How the objects are linked:
ζ: z204->z620, z353->z526, z190->z469, z40->z797, z942->z204, z803->z192, z966->z250, z28->z632, z859->z827, z722->z548, z751->z525, z606->z80, z693->z618, z527->z809, z832->z459, z614->z213, z299->z720, z916->z40, z439->z28, z720->z615, z277->z299, z288->z218, z459->z140, z64->z327, z371->z751, z548->z392, z797->z288, z324->z465, z392->z590, z525->z439, z920->z606, z526->z371, z822->z277, z646->z942, z950->z324, z827->z722, z140->z966, z618->z270, z186->z950, z218->z527, z632->z186, z465->z614, z620->z684, z270->z803, z684->z349, z469->z859, z349->z190, z809->z920, z615->z353, z192->z916, z80->z64, z590->z832, z213->z646, z250->z693, z327->z822
κ: z204->z527, z353->z590, z190->z80, z40->z465, z942->z218, z803->z186, z966->z751, z28->z693, z859->z327, z722->z277, z751->z140, z606->z684, z693->z439, z527->z942, z832->z353, z614->z40, z299->z722, z916->z324, z439->z250, z720->z548, z277->z827, z288->z213, z459->z526, z64->z190, z371->z459, z548->z299, z797->z614, z324->z192, z392->z720, z525->z966, z920->z620, z526->z832, z822->z859, z646->z288, z950->z803, z827->z822, z140->z371, z618->z28, z186->z270, z218->z646, z632->z618, z465->z916, z620->z809, z270->z632, z684->z920, z469->z64, z349->z606, z809->z204, z615->z392, z192->z950, z80->z349, z590->z615, z213->z797, z250->z525, z327->z469
σ: z204->z720, z353->z192, z190->z371, z40->z469, z942->z299, z803->z684, z966->z213, z28->z527, z859->z525, z722->z28, z751->z797, z606->z832, z693->z942, z527->z548, z832->z324, z614->z327, z299->z618, z916->z190, z439->z218, z720->z270, z277->z693, z288->z827, z459->z465, z64->z140, z371->z40, z548->z632, z797->z859, z324->z80, z392->z186, z525->z288, z920->z590, z526->z916, z822->z250, z646->z277, z950->z606, z827->z439, z140->z614, z618->z204, z186->z920, z218->z722, z632->z809, z465->z64, z620->z615, z270->z620, z684->z353, z469->z751, z349->z526, z809->z392, z615->z803, z192->z349, z80->z459, z590->z950, z213->z822, z250->z646, z327->z966
φ: z204->z299, z353->z803, z190->z526, z40->z190, z942->z277, z803->z620, z966->z614, z28->z218, z859->z751, z722->z439, z751->z40, z606->z590, z693->z646, z527->z722, z832->z950, z614->z64, z299->z693, z916->z349, z439->z288, z720->z618, z277->z250, z288->z859, z459->z324, z64->z459, z371->z916, z548->z28, z797->z469, z324->z606, z392->z632, z525->z797, z920->z392, z526->z192, z822->z966, z646->z822, z950->z920, z827->z525, z140->z465, z618->z942, z186->z809, z218->z827, z632->z527, z465->z80, z620->z720, z270->z204, z684->z615, z469->z371, z349->z353, z809->z548, z615->z270, z192->z684, z80->z832, z590->z186, z213->z327, z250->z213, z327->z140
θ: z204->z618, z353->z684, z190->z916, z40->z371, z942->z693, z803->z615, z966->z327, z28->z722, z859->z797, z722->z218, z751->z469, z606->z950, z693->z277, z527->z28, z832->z606, z614->z140, z299->z942, z916->z526, z439->z827, z720->z204, z277->z646, z288->z525, z459->z80, z64->z465, z371->z190, z548->z527, z797->z751, z324->z832, z392->z809, z525->z859, z920->z186, z526->z349, z822->z213, z646->z250, z950->z590, z827->z288, z140->z64, z618->z299, z186->z392, z218->z439, z632->z548, z465->z459, z620->z270, z270->z720, z684->z803, z469->z40, z349->z192, z809->z632, z615->z620, z192->z353, z80->z324, z590->z920, z213->z966, z250->z822, z327->z614
η: z204->z548, z353->z950, z190->z459, z40->z64, z942->z722, z803->z920, z966->z797, z28->z942, z859->z966, z722->z693, z751->z614, z606->z353, z693->z218, z527->z299, z832->z192, z614->z469, z299->z28, z916->z80, z439->z646, z720->z632, z277->z439, z288->z822, z459->z916, z64->z371, z371->z465, z548->z618, z797->z327, z324->z349, z392->z270, z525->z213, z920->z615, z526->z324, z822->z525, z646->z827, z950->z684, z827->z250, z140->z40, z618->z527, z186->z620, z218->z277, z632->z204, z465->z190, z620->z392, z270->z809, z684->z590, z469->z140, z349->z832, z809->z720, z615->z186, z192->z606, z80->z526, z590->z803, z213->z859, z250->z288, z327->z751

In the rows, 49 means zero.

The rows follow the links: the fewer symbols apart two objects are, the more alike their rows tend to be.

Each row is also shifted at random along 3 hidden directions that mean nothing.

Rows with their objects:
34 59 40 45 51 42 43 49 44 38 58 66 34 62 34 62 44 38 32 56 26 47 39 50 40 39
object: z186
86 45 62 51 54 47 47 38 55 45 53 57 35 57 46 59 44 42 30 51 33 36 43 53 43 37
object: z920
45 58 56 49 37 44 54 35 44 52 50 54 38 51 39 72 48 45 51 53 41 49 28 52 42 38
object: z606
41 52 55 38 56 56 44 44 37 38 61 64 39 59 33 55 50 37 69 43 27 45 43 54 41 43
object: z270
72 49 37 42 59 51 42 57 44 37 59 61 44 60 41 40 47 41 49 49 32 46 55 48 46 48
object: z632
59 45 47 39 61 59 41 53 41 38 60 60 46 56 38 38 51 40 67 40 34 46 56 50 45 49
object: z548
88 48 70 45 49 56 48 34 46 48 56 55 37 52 40 62 50 41 61 43 37 40 38 55 40 38
object: z803
42 56 59 52 32 44 56 34 48 59 40 43 46 44 49 70 48 51 50 51 56 52 32 49 46 42
object: z80
39 39 55 42 66 58 41 52 49 36 61 58 44 59 43 37 48 41 54 40 33 37 59 51 44 47
object: z527
42 52 47 45 57 45 41 48 45 39 59 67 35 63 40 55 43 39 31 54 27 41 46 50 40 40
object: z392
23 56 59 51 43 42 51 34 47 48 54 60 34 58 40 74 42 42 31 57 32 42 32 52 39 35
object: z950
75 61 52 47 31 48 56 36 39 57 44 48 48 43 41 70 52 47 70 46 55 60 30 52 47 45
object: z349
38 55 56 55 33 41 58 38 51 57 40 43 46 42 52 69 48 52 39 54 56 54 34 50 47 41
object: z916
-3 37 72 58 49 53 54 39 63 56 41 36 50 39 62 50 49 55 37 46 58 37 51 52 52 46
object: z327
58 53 12 46 62 38 39 69 45 35 55 62 46 61 43 33 44 42 21 60 36 53 62 42 48 54
object: z618
35 45 67 58 38 47 57 36 58 61 38 34 49 38 59 60 49 55 50 48 63 47 41 52 51 47
object: z64
19 35 62 44 61 64 42 51 49 46 52 44 53 46 52 30 54 48 69 36 50 40 64 51 52 54
object: z646

In each set, the symbols that take the first to the second take the third to the fourth, perhaps in another order. Give the fourth.
Answers are names.
64 50 72 49 44 51 53 31 49 51 52 54 35 52 43 69 49 42 54 47 38 41 32 57 43 36
to 57 52 69 49 40 51 54 29 47 53 50 52 38 51 42 72 49 45 57 46 43 44 30 55 41 37
as 104 42 54 45 61 54 42 51 50 40 56 58 41 57 44 42 48 42 47 45 33 40 56 50 44 46
to z392

60 41 46 39 62 61 41 58 44 41 55 49 56 48 48 26 52 46 74 38 47 48 65 47 53 58
to 75 49 44 45 59 46 42 53 48 39 56 64 40 61 42 48 44 42 31 52 30 42 50 50 43 45
as 38 34 61 51 57 56 46 51 57 51 45 36 56 41 60 32 51 55 51 41 59 39 62 49 54 56
to z299

58 60 51 50 32 44 56 38 42 56 46 50 46 46 43 70 49 49 57 52 51 55 30 49 45 44
to 102 66 29 45 40 42 52 51 37 48 49 56 47 52 39 63 49 44 52 55 45 63 36 47 47 48
as 23 49 34 40 62 52 40 61 42 38 58 60 47 57 42 33 49 43 56 46 35 48 59 45 47 53
to z439

51 46 49 53 41 49 53 49 52 58 35 31 60 34 59 44 53 57 59 45 70 55 52 47 56 54
to 10 47 44 51 44 51 53 52 49 54 40 37 58 39 55 43 51 55 58 46 62 55 52 47 54 55
as 47 56 30 41 58 45 41 59 41 36 60 66 42 60 35 47 47 40 42 53 29 50 51 47 43 48
to z392

36 45 49 57 44 43 53 50 58 58 35 32 57 40 64 45 47 58 34 53 68 50 53 47 55 53
to 65 62 35 53 30 39 58 48 46 60 36 38 55 40 51 62 50 57 46 56 65 64 38 44 53 50
as 41 34 56 54 54 52 48 52 62 53 42 34 57 40 64 34 49 58 39 46 62 43 63 47 55 55
to z140

50 36 62 47 69 54 39 48 59 38 61 59 38 62 49 39 44 41 29 45 28 26 60 52 43 43
to 32 39 43 50 66 49 40 61 57 41 52 51 51 53 56 28 44 46 29 49 43 39 68 45 52 54
as 64 64 40 50 35 39 55 41 41 52 46 52 45 50 41 70 48 47 46 56 47 59 30 49 45 43
to z615

67 55 62 50 33 48 58 32 45 60 43 45 44 42 47 68 50 49 61 46 54 51 32 51 47 41
to 61 59 42 47 45 41 50 45 42 44 54 59 39 56 38 64 47 42 38 57 37 53 34 49 42 41
as 35 52 48 50 34 52 55 46 43 59 37 35 62 36 53 49 53 56 75 42 69 61 46 48 55 55
to z459

54 42 41 50 54 51 48 60 55 51 43 37 61 41 59 29 51 55 51 45 64 53 63 43 58 60
to 36 36 61 46 58 60 45 52 51 49 48 39 58 43 55 30 54 51 70 35 57 43 63 49 52 57
as 34 52 42 54 36 41 55 49 50 59 35 35 58 39 56 51 50 57 46 52 68 57 46 43 55 53
to z751

71 47 38 43 63 49 41 60 45 37 60 61 44 58 40 38 47 42 46 49 34 46 57 48 48 50
to 76 41 43 44 66 53 38 59 50 39 57 55 47 56 49 31 48 43 46 48 38 42 63 48 49 53
as 64 57 35 61 35 30 57 51 58 59 34 38 54 43 60 58 43 59 12 66 66 55 42 42 52 48
to z916

63 55 53 40 45 55 49 40 37 44 57 61 39 54 32 63 50 39 72 44 35 49 36 55 42 42
to 31 61 48 49 34 41 56 36 44 53 49 54 40 51 41 74 47 46 45 54 45 55 27 50 42 39
as 51 55 62 52 33 48 58 32 45 59 43 44 44 44 46 71 51 49 58 49 54 51 31 51 45 41
to z40

43 57 42 41 48 45 46 45 39 41 56 65 37 59 34 61 47 39 47 54 30 49 37 50 39 42
to 47 46 70 54 34 51 58 34 54 64 38 34 51 37 55 60 52 56 63 43 64 48 39 52 51 45
as 32 49 39 53 42 45 52 56 50 56 38 35 60 40 58 41 52 58 49 50 67 59 54 43 56 56
to z527

34 33 65 55 52 55 50 46 62 55 41 33 55 41 64 37 50 58 46 42 63 39 59 49 55 53
to 63 57 41 55 32 42 58 48 46 61 36 34 58 35 56 54 52 58 55 52 69 63 43 45 53 53
as 61 39 66 63 41 43 57 41 65 60 34 30 50 38 66 52 46 60 24 54 68 41 49 48 53 46
to z324

67 47 44 45 61 50 42 53 46 38 60 62 41 60 41 43 46 41 40 51 31 40 53 48 43 45
to 36 65 46 47 34 44 54 38 37 52 50 57 41 51 35 72 48 43 60 52 41 57 26 51 44 41
as 38 35 54 46 67 56 38 57 55 38 55 52 48 54 52 29 46 45 42 42 39 35 65 49 48 53
to z620

